Each row has a name. After each piece below comes the name of the row it's from, unless a question asks for something else. Each question is about the rows just above it. Places in a row count from 1.

Columns, left to right: X R Z H
[.00, .02, -.03, .02] = z_738
[.02, .02, .01, -.01] = z_511
[-.12, .08, .22, .12] = z_821
[.00, .02, -.03, .00] = z_346
[.02, -.11, .41, -.05] = z_372
[.02, .01, .02, -.03] = z_217
Table of tags by key:
[.12] -> z_897
[.01] -> z_818
[-.02] -> z_869
[-.04] -> z_158
[-.05] -> z_836
[-.03] -> z_292
[.00] -> z_247
Look up the entry of z_217 at place 4 in the table: | z_292
Put [.02, -.03, .02, .00] back in order: which row is it? | z_738
Which column holds [.01, .22, -.03] top down? | Z

Columns, left to right: W D Q U J M E P S
[.56, .19, .62, .24, -.46, -.47, .07, .49, -.41]  z_412
[.05, .19, .62, .24, -.46, -.47, -.48, .49, -.41]  z_132
[-.08, -.02, -.09, -.03, .06, .07, .07, -.07, .16]  z_391
[.56, .19, .62, .24, -.46, -.47, -.48, .49, -.41]  z_263
tags:
[-.10] -> z_910
[.62] -> z_658
[.06] -> z_478
[-.09] -> z_978
Join z_391 by its entry at place 3: | z_978
q: [.05, .19, .62, .24, -.46, -.47, -.48, .49, -.41] | z_132

Columns, left to right: Y F L K T V A B N C
[.00, -.01, .00, .01, .13, .60, .20, .00, .01, .01] : z_146
[.00, -.01, .00, .01, -.01, -.01, -.01, .01, .21, .58] : z_842
[.39, .47, .04, .00, .00, .00, .00, -.01, .00, .00] : z_659
[.00, -.01, .00, .01, .13, .60, .20, .01, .01, .01] : z_609
[.00, .00, .01, .01, .02, .30, .54, .06, .13, .60] : z_793
[.00, .00, .01, .01, .02, .30, .02, .06, .13, .60] : z_114
[.00, .00, .09, .59, .22, .01, .01, .00, -.01, .00] : z_411
[.00, .00, .01, .01, .02, .30, .54, .06, .00, .01] : z_974
[.00, .26, .55, .07, -.01, .00, .00, .00, .01, .00] : z_488
[.01, .00, .16, .61, .16, -.01, -.01, -.01, .00, .00] : z_845
Table of tags by key:
[.00] -> z_129
[.01] -> z_559
[.60] -> z_536
[.59] -> z_191
[.02] -> z_333
Look up the entry of z_609 at place 10 in the table: | z_559
Where do [.00, .26, .55, .07, -.01, .00, .00, .00, .01, .00] appear? | z_488
Right after [.21] comes | [.58]
Which column holds this, read top down? [-.01, .00, .60, .30, .30, .01, .30, .00, -.01] | V
q: [.00, -.01, .00, .01, -.01, -.01, -.01, .01, .21, .58] | z_842

Columns, left to right: Dod vap Rop zaket lugif dapun Mev dob benu Matiz
[-.18, .46, .29, -.38, .13, -.35, -.49, .17, .47, .23] : z_413
[.15, -.49, -.29, .42, -.13, .37, -.54, .25, .51, -.06] : z_33
[.35, .31, .06, -.48, -.02, -.15, .36, -.03, -.34, -.44] : z_731
[.25, .40, .17, -.49, .06, -.26, .45, -.14, -.43, -.27] : z_314
[-.18, .46, .29, -.38, .13, -.35, .50, -.24, -.48, -.08] : z_98
[-.18, -.43, -.19, .51, -.07, .27, -.48, .15, .46, .27] : z_911
[-.18, .46, .29, -.38, .13, -.35, .50, -.24, -.48, .10] : z_779
[.18, .40, .17, -.49, .06, -.26, .45, -.14, -.43, -.27] : z_113
[.53, .17, -.07, -.45, -.12, -.01, .23, .09, -.21, -.63] : z_632
Which row holds these entries in another order? [-.49, -.38, -.35, -.18, .13, .17, .23, .29, .46, .47] | z_413
tags:
[-.63] -> z_807
[.46] -> z_888
[-.08] -> z_309
[-.06] -> z_718
[-.27] -> z_695
[.10] -> z_593
Look up the entry of z_98 at place 10 in the table: | z_309
Which row holds [-.18, .46, .29, -.38, .13, -.35, -.49, .17, .47, .23]? | z_413
Which column holds this, read top down? [.46, -.48, -.43] | benu
The row with [-.18, -.43, -.19, .51, -.07, .27, -.48, .15, .46, .27] is | z_911

Columns, left to right: gasof Zis fato vone tuduf
[.00, .01, .00, .00, .00] -> z_155
[-.14, .06, -.08, -.05, -.08] -> z_127
[-.39, .09, -.21, -.09, -.12] -> z_941
[-.05, -.06, .02, -.03, -.03] -> z_17
[-.60, .14, -.39, .00, -.56] -> z_433
[.03, .14, -.39, -.15, .01] -> z_339
[-.05, .02, -.03, -.03, -.05] -> z_49
[-.57, .09, -.45, -.11, .02] -> z_202
[.01, .01, .01, -.01, -.03] -> z_955
[-.60, .14, -.39, -.15, .01] -> z_605
[.00, .01, -.69, .24, -.06] -> z_335
The entry that follows [-.57]: | [.09]
[-.05, -.03, -.03, .02, -.05] is which row reordered? | z_49
Table of tags by key:
[.00] -> z_860
[-.57] -> z_29
[-.60] -> z_758
[-.56] -> z_871
[-.05] -> z_21
[-.69] -> z_691
[-.01] -> z_660
[.01] -> z_367
[-.39] -> z_690
The tag of z_335, keyed by place 1: | z_860
The row with [-.05, .02, -.03, -.03, -.05] is | z_49

Columns, left to right: logor tiv ruvo fug
[-.24, .55, -.08, -.17]  z_648
[.20, .04, .28, .61]  z_181
[-.65, -.21, -.01, .06]  z_884
[.02, .05, .43, -.23]  z_347
[.25, .71, .12, -.26]  z_753
[.01, .40, .05, -.81]  z_547
[-.52, .14, .39, -.33]  z_781
[.10, .29, -.16, -.15]  z_403
[.05, -.05, -.19, -.12]  z_67
Which column holds this, read top down? [-.81, -.33, -.15, -.12] | fug
Table of tags by key:
[-.81] -> z_535
[-.52] -> z_885
[-.12] -> z_101
[-.15] -> z_532
[-.34] -> z_392
[-.51] -> z_794
[-.33] -> z_964
[-.23] -> z_727
Look up the entry of z_781 at place 4 in the table: | z_964

Columns, left to right: gaso nogef Reso sanu Zodup Fela tura
[.13, .02, .08, -.05, -.49, .26, .20] : z_814
[.23, -.11, -.17, -.32, .12, -.10, -.68] : z_261
[.08, -.16, .05, .15, -.40, .02, .30] : z_916
[-.68, -.32, -.17, .24, -.10, .12, -.11] : z_615
What comes right after [-.16] in the named rows? | [.05]
Put [.12, -.10, -.32, -.11, -.17, -.68, .23] back in order: which row is it? | z_261
tags:
[.05] -> z_859
[.30] -> z_489
[.08] -> z_220
Look up the entry of z_916 at place 3 in the table: | z_859

